Below are the code and all the weights of a small trained network. Each question names an input and a class and asks about switching units off, where a switched-off unit gives its printed mean instead of its output.

import numpy as np


def w(rows, s, z=0):
    codes = np.array(rows[::2]) - 128.0
    scale = np.full(codes.shape[1], s)
    scale[-1] = z or s
    return codes * scale


def norm(h):
    return h / np.sqrt((h * h).mean(-1, keepdims=True) + 1e-5)


def f(y):
    return y / 2 * (1 + np.tanh(0.7978845608 * (y + 0.044715 * y**3)))


def log_softmax(a):
    a = a - a.max(-1, keepdims=True)
    return a - np.log(np.exp(a).sum(-1, keepdims=True))


def net(x, mask):
    res = np.array(x, float).reshape(1, 7) / 4 @ E
    u = 0
    for l in range(2):
        y = f(norm(res) @ A[l][:, :-1].T + A[l][:, -1])
        res = res + np.where(mask[u : u + 12], y, B[l][:, -1]) @ B[l][:, :-1]
        u += 12
    return log_softmax(norm(res)[-1] @ U[:, :-1].T + U[:, -1])


A, B = {}, {}
E = w([
[111,77,143,87,91,129,80,95,163],'x0',
[202,197,111,11,170,120,102,105,138],'x1',
[46,182,99,73,85,168,204,77,148],'x2',
[155,90,139,82,102,221,145,181,79],'x3',
[110,151,148,142,160,192,98,136,174],'x4',
[139,83,78,160,194,187,126,2,75],'x5',
[168,199,53,175,23,157,55,129,126],'x6',
],0.0073)
A[0] = w([
[109,147,149,158,193,226,82,147,241,122],'L0N1',
[107,164,137,180,139,79,126,84,176,42],'L0N2',
[103,146,158,154,130,50,69,58,174,15],'L0N3',
[42,152,33,80,116,141,178,135,147,159],'L0N4',
[119,104,157,113,102,200,121,154,71,58],'L0N5',
[38,201,77,93,121,157,189,116,89,11],'L0N6',
[150,215,56,197,208,108,229,211,44,18],'L0N7',
[157,67,71,89,67,17,177,111,50,90],'L0N8',
[99,2,123,51,56,105,39,83,184,114],'L0N9',
[67,130,149,84,79,132,108,78,135,2],'L0N10',
[205,87,117,176,172,108,77,182,126,120],'L0N11',
[100,121,173,121,132,103,149,179,159,43],'L0N12',
],0.0074,0.0041)
B[0] = w([
[102,177,183,124,76,73,116,81,2,210],'L0N1',
[153,126,89,121,119,107,185,153,94,154],'L0N2',
[156,151,97,156,150,110,182,150,94,165],'L0N3',
[183,89,185,140,105,115,126,99,162,255],'L0N4',
[138,109,109,96,105,126,149,147,91,151],'L0N5',
[147,126,155,157,85,160,131,91,187,189],'L0N6',
[110,191,150,177,186,218,101,151,159,181],'L0N7',
[82,195,203,129,104,138,77,82,46,209],'L0N8',
[134,221,142,206,212,214,150,182,135,238],'L0N9',
[165,155,149,201,110,155,141,109,161,134],'L0N10',
[146,115,181,121,55,144,179,55,196,203],'L0N11',
[114,97,103,98,152,103,103,139,124,148],'L0N12',
],0.012,0.0038)
A[1] = w([
[228,87,174,181,153,98,70,148,105,19],'L1N1',
[51,74,95,195,90,144,166,149,131,91],'L1N2',
[184,185,93,50,153,121,111,88,129,37],'L1N3',
[156,112,61,172,123,171,81,60,98,81],'L1N4',
[165,140,120,173,162,146,123,62,92,68],'L1N5',
[143,163,141,103,146,168,145,126,174,129],'L1N6',
[149,86,124,94,72,208,109,175,95,145],'L1N7',
[129,182,163,128,80,90,113,213,162,111],'L1N8',
[72,99,120,204,99,124,118,127,82,81],'L1N9',
[108,158,89,175,135,50,113,98,167,161],'L1N10',
[111,63,133,122,206,140,148,64,112,134],'L1N11',
[171,173,7,188,18,156,37,125,127,2],'L1N12',
],0.011,0.0052)
B[1] = w([
[97,153,138,148,66,187,190,19,208,148],'L1N1',
[243,133,124,89,165,114,37,104,164,180],'L1N2',
[194,79,134,163,132,135,32,118,124,177],'L1N3',
[36,96,76,97,84,114,132,192,164,194],'L1N4',
[101,108,97,126,67,160,96,160,119,220],'L1N5',
[145,98,120,207,129,100,107,145,132,210],'L1N6',
[158,165,64,161,171,102,198,70,96,216],'L1N7',
[48,72,36,124,92,170,93,120,119,253],'L1N8',
[189,148,125,82,140,124,45,115,122,199],'L1N9',
[185,110,87,99,148,220,214,107,52,226],'L1N10',
[81,156,115,108,99,70,141,206,163,225],'L1N11',
[91,113,248,93,226,41,188,171,150,241],'L1N12',
],0.011,0.0052)
U = w([
[143,99,162,155,40,155,196,32,246,147],'0',
[84,112,187,93,200,39,171,204,158,138],'1',
[40,67,9,94,75,125,101,193,153,123],'2',
[123,187,130,216,191,223,107,177,150,132],'3',
[253,97,116,109,153,105,16,115,133,153],'4',
[196,127,48,129,152,134,242,96,38,121],'5',
[71,176,192,119,70,117,87,74,27,137],'6',
[143,117,129,188,100,113,132,143,137,2],'7',
],0.016,0.0084)

Each question gives the input, the list of numbers given to net, and the class t.
The units are the neurons (one row each of A and B). Each row of codes is followed by its name. A weight is (code - 128) times the scale printed after its matrix; where a second scale follows, it is the last column's (A, B and U).
mask holds one flag per neuron, layer by layer. A switched-off neuron (its flag False) gives its mean, the last column of its row in B, instead of its output. The means were averaged over made-up inputs and are rounded, as every weight is.
A unit's drop is (log p(t) with every unit on - log p(t) with that unit switched off) / (log p(t) with every unit on - log p(t) with every unit switched off).
The circuit of an input: a set's keep is (log p(t) with only the set's units on - log p(t) with every unit switched off) / (log p(t) with every unit on - log p(t) with every unit switched off). Starting from the 12 units with the biggest drops (on a tie, the unit counted first), units are removed one at a time, each time the one whose removal leaves the highest keep (on an exact tie, the one counted first), for as long as the keep stays at least 0.8.
circuit, biggest first: the units of the circuit, biggest drop first
unit that matters most: the unit with the biggest drop
k most important neurons: the k neurons with the biggest drops, biggest first
k most important neurons of layer l: the k neurons of layer l with the biggest drops, biggest first
input [-5,7,7,-4,-6,-8,7], class 2: 2 most important neurons of layer 0 => L0N11; L0N1
input [-4,-8,-8,6,-4,8,-2], class 0: circuit, biggest first => L1N1
input [0,6,7,-4,5,6,5], class 0: 4 most important neurons => L0N6; L1N8; L0N4; L1N4
input [-1,7,-1,-8,8,-3,-2], class 5: circuit, biggest first => L1N10; L0N3
input [8,2,5,7,2,2,-4], class 3: 2 most important neurons => L0N9; L1N10
input [4,2,6,-3,-8,-8,8], class 1: 2 most important neurons => L1N12; L0N1
input [-4,6,-4,-6,-7,8,-3], class 2: circuit, biggest first => L1N11; L1N5
input [-3,-3,-6,2,-5,0,-1], class 0: 2 most important neurons => L0N11; L0N1
input [7,-5,4,8,-8,2,0], class 5: 3 most important neurons of layer 0 => L0N5; L0N1; L0N7
input [-7,8,6,-8,5,-8,7], class 2: 2 most important neurons => L1N8; L0N9
input [-3,4,-6,-6,8,-3,7], class 6: 2 most important neurons => L0N1; L0N4
input [-5,1,3,6,-7,6,-6], class 6: 3 most important neurons => L0N8; L1N12; L1N8
input [7,-7,7,1,-8,4,-3], class 6: 2 most important neurons => L0N8; L0N11
input [0,4,-7,8,0,-3,-3], class 5: unit that matters most => L1N7
input [-2,-1,-5,-5,8,0,-6], class 6: 2 most important neurons => L0N1; L1N12
input [-2,6,-6,5,-2,5,-6], class 0: 2 most important neurons => L1N1; L1N12
input [-3,4,2,2,7,-8,-7], class 2: 2 most important neurons => L1N8; L1N12
input [-4,0,5,-5,-4,-3,2], class 0: 2 most important neurons => L0N6; L0N4
input [-5,2,-2,-5,3,-3,5], class 1: 2 most important neurons of layer 1 => L1N12; L1N7
input [-7,-7,6,2,1,7,6], class 2: circuit, biggest first => L1N4
input [0,5,-5,1,4,-8,-2], class 2: 2 most important neurons => L1N8; L0N4
input [-7,-7,0,7,-3,-4,7], class 1: 3 most important neurons => L1N12; L0N9; L1N10
input [6,1,6,1,-8,8,-6], class 2: 4 most important neurons of layer 1 => L1N11; L1N5; L1N12; L1N4
input [-7,3,4,-1,2,7,-5], class 2: 3 most important neurons of layer 1 => L1N11; L1N5; L1N12
input [-1,5,0,-8,1,1,-7], class 5: 3 most important neurons of layer 1 => L1N10; L1N12; L1N4
input [1,-6,-6,8,4,4,-7], class 5: circuit, biggest first => L1N7; L0N5
input [-3,5,8,-2,-5,8,4], class 0: circuit, biggest first => L0N6
input [-1,8,-5,5,-7,-6,-6], class 4: 2 most important neurons of layer 0 => L0N1; L0N4
